Here is a tiny trained network, its code and every weight. The questions are about switching its units off for an input and a class, where a switched-off unit gives its printed mean instead of its output.

import numpy as np


def w(rows, s, z=0):
    codes = np.array(rows[::2]) - 128.0
    scale = np.full(codes.shape[1], s)
    scale[-1] = z or s
    return codes * scale


def norm(h):
    return h / np.sqrt((h * h).mean(-1, keepdims=True) + 1e-5)


def f(y):
    return np.maximum(y, 0)


def log_softmax(a):
    a = a - a.max(-1, keepdims=True)
    return a - np.log(np.exp(a).sum(-1, keepdims=True))


def net(x, mask):
    res = np.array(x, float).reshape(1, 8) / 4 @ E
    u = 0
    for l in range(4):
        y = f(norm(res) @ A[l][:, :-1].T + A[l][:, -1])
        res = res + np.where(mask[u : u + 7], y, B[l][:, -1]) @ B[l][:, :-1]
        u += 7
    return log_softmax(norm(res)[-1] @ U[:, :-1].T + U[:, -1])


A, B = {}, {}
E = w([
[178,204,207,5,145,156,130],'x0',
[154,117,197,78,222,106,74],'x1',
[78,75,51,118,162,157,77],'x2',
[58,103,147,98,41,168,165],'x3',
[165,72,115,107,132,9,80],'x4',
[206,94,185,207,102,190,60],'x5',
[135,212,150,133,199,215,238],'x6',
[151,56,71,127,185,106,198],'x7',
],0.0023)
A[0] = w([
[49,217,67,185,77,181,139,1],'0.n1',
[161,149,159,57,110,157,122,20],'0.n2',
[42,149,30,66,74,244,52,37],'0.n3',
[171,178,136,17,115,137,131,37],'0.n4',
[52,110,133,125,128,255,95,36],'0.n5',
[10,251,154,142,13,79,204,12],'0.n6',
[25,123,136,107,96,178,121,29],'0.n7',
],0.0042,0.002)
B[0] = w([
[35,74,163,62,106,185,234,221],'0.n1',
[135,135,120,35,106,164,113,176],'0.n2',
[4,94,150,63,89,180,179,238],'0.n3',
[139,96,78,27,88,184,147,213],'0.n4',
[164,176,58,48,37,223,78,212],'0.n5',
[4,241,113,144,84,174,165,249],'0.n6',
[99,189,99,84,90,173,119,185],'0.n7',
],0.0039,0.0019)
A[1] = w([
[140,167,117,153,174,150,184,142],'1.n1',
[96,157,138,116,209,136,71,9],'1.n2',
[129,126,48,222,133,170,168,149],'1.n3',
[98,59,128,148,56,117,51,51],'1.n4',
[143,139,197,168,154,254,120,109],'1.n5',
[92,202,148,147,38,101,138,37],'1.n6',
[196,204,129,169,107,135,54,66],'1.n7',
],0.0093,0.0014)
B[1] = w([
[132,59,172,101,85,110,46,201],'1.n1',
[163,176,14,133,175,154,88,171],'1.n2',
[68,43,102,35,73,147,101,239],'1.n3',
[89,3,68,101,152,71,106,237],'1.n4',
[12,244,177,186,68,143,167,255],'1.n5',
[187,227,96,163,157,233,83,228],'1.n6',
[199,179,201,136,99,98,185,191],'1.n7',
],0.0073,0.0046)
A[2] = w([
[145,146,167,246,115,73,175,61],'2.n1',
[122,131,173,244,177,110,181,26],'2.n2',
[105,127,157,235,174,116,186,26],'2.n3',
[176,155,124,202,238,97,102,33],'2.n4',
[157,85,178,195,157,88,210,40],'2.n5',
[126,111,141,202,161,179,188,33],'2.n6',
[144,145,168,254,118,84,173,2],'2.n7',
],0.0081,0.0011)
B[2] = w([
[149,111,208,163,61,29,93,244],'2.n1',
[89,125,135,183,119,3,101,184],'2.n2',
[176,145,81,127,114,95,85,169],'2.n3',
[141,242,61,168,152,162,72,250],'2.n4',
[81,129,146,211,54,118,139,194],'2.n5',
[145,154,130,74,128,88,42,165],'2.n6',
[125,111,210,230,114,48,84,233],'2.n7',
],0.008,0.0013)
A[3] = w([
[117,140,181,137,158,141,222,75],'3.n1',
[178,107,156,68,174,115,214,37],'3.n2',
[189,71,157,145,144,179,166,58],'3.n3',
[145,211,173,135,122,174,198,10],'3.n4',
[151,92,157,165,171,197,212,111],'3.n5',
[94,144,58,144,117,129,253,66],'3.n6',
[111,120,187,131,151,203,193,69],'3.n7',
],0.0081,0.0013)
B[3] = w([
[139,169,55,138,102,115,19,155],'3.n1',
[195,159,157,121,130,80,243,149],'3.n2',
[93,189,139,93,110,104,54,131],'3.n3',
[101,1,115,149,77,186,162,254],'3.n4',
[95,136,157,151,112,109,70,131],'3.n5',
[120,222,236,121,115,144,113,197],'3.n6',
[55,210,106,75,135,131,116,198],'3.n7',
],0.0069,0.0034)
U = w([
[141,149,197,209,100,71,122,154],'0',
[53,165,140,106,74,211,143,174],'1',
[184,168,65,147,198,127,84,143],'2',
[139,95,149,184,201,152,189,1],'3',
[110,6,79,102,133,91,99,160],'4',
[140,101,166,172,223,144,165,10],'5',
[194,147,154,82,160,97,196,116],'6',
[198,128,152,152,125,160,152,34],'7',
],0.012,0.0071)

Each question gives the input, the list of numbers given to net, and the class t.
The units are the neurons (one row each of A and B). Each row of codes is followed by its name. A weight is (code - 128) times the scale printed after its matrix; where a second scale follows, it is the last column's (A, B and U).
mask holds one flag per neuron, layer by layer. A switched-off neuron (its flag False) gives its mean, the last column of its row in B, instead of its output. The means were averaged over made-up inputs and are rounded, as every weight is.
A unit's drop is (log p(t) with every unit on - log p(t) with that unit switched off) / (log p(t) with every unit on - log p(t) with every unit switched off).
The circuit of an input: a set's keep is (log p(t) with only the set's units on - log p(t) with every unit switched off) / (log p(t) with every unit on - log p(t) with every unit switched off). Starting from the 12 units with the biggest drops (on a tie, the unit counted first), units are removed one at a time, each time the one whose removal leaves the highest keep (on an exact tie, the one counted first), for as long as the keep stays at least 0.8.
circuit, biggest first: the units of the circuit, biggest drop first
top k neurons: the k neurons with the biggest drops, biggest first
top k neurons in layer l: the k neurons of layer l with the biggest drops, biggest first
drop when u is switched off: that unit's drop, to one decimal
input [-5,6,-5,2,-6,5,8,-4], class 0: circuit, biggest first -> 1.n5; 2.n7; 2.n1
input [0,6,-3,-3,7,-7,2,7], class 2: top 2 neurons in layer 1 -> 1.n3; 1.n4
input [-2,8,1,-2,5,4,-1,-7], class 2: top neuron in layer 1 -> 1.n2
input [3,4,-8,-7,7,-3,-8,6], class 2: circuit, biggest first -> 1.n5; 1.n3; 2.n4
input [-6,6,-6,8,8,3,7,6], class 0: top 3 neurons -> 1.n4; 0.n6; 1.n3
input [-4,-4,5,3,0,-8,6,7], class 4: top 4 neurons in layer 1 -> 1.n3; 1.n5; 1.n1; 1.n6
input [5,-3,-8,-4,-8,2,0,0], class 0: top 3 neurons in layer 2 -> 2.n7; 2.n1; 2.n2
input [5,6,-1,-3,5,3,-3,3], class 2: top 2 neurons -> 2.n4; 1.n3
input [5,3,-1,-5,5,4,-2,2], class 2: top 2 neurons in layer 1 -> 1.n5; 1.n2
input [-8,8,0,7,6,-5,3,3], class 0: top 2 neurons -> 1.n3; 1.n1
input [8,1,8,-7,8,5,7,-4], class 2: top 3 neurons -> 1.n2; 2.n4; 1.n3
input [-1,7,-4,7,0,-4,-6,-2], class 4: top 4 neurons in layer 1 -> 1.n4; 1.n5; 1.n7; 1.n2
input [7,1,4,-2,0,8,-6,-7], class 0: top 3 neurons -> 1.n7; 1.n3; 1.n5
input [-7,-7,6,2,8,0,8,3], class 4: circuit, biggest first -> 1.n5
input [1,7,-2,0,2,-4,-4,0], class 2: top 2 neurons -> 1.n3; 1.n2
input [5,1,6,1,0,-4,2,6], class 6: top 3 neurons in layer 1 -> 1.n5; 1.n3; 1.n4
input [6,1,0,-7,1,-7,-5,-2], class 6: top 2 neurons -> 0.n4; 1.n6
input [-8,4,-5,-3,-5,1,-3,-3], class 4: top 2 neurons in layer 0 -> 0.n6; 0.n5
input [-4,-1,-7,-5,5,-2,6,-6], class 7: drop when 1.n5 is switched off -> 0.2
input [-1,-8,7,-4,-5,6,-8,0], class 4: circuit, biggest first -> 1.n4
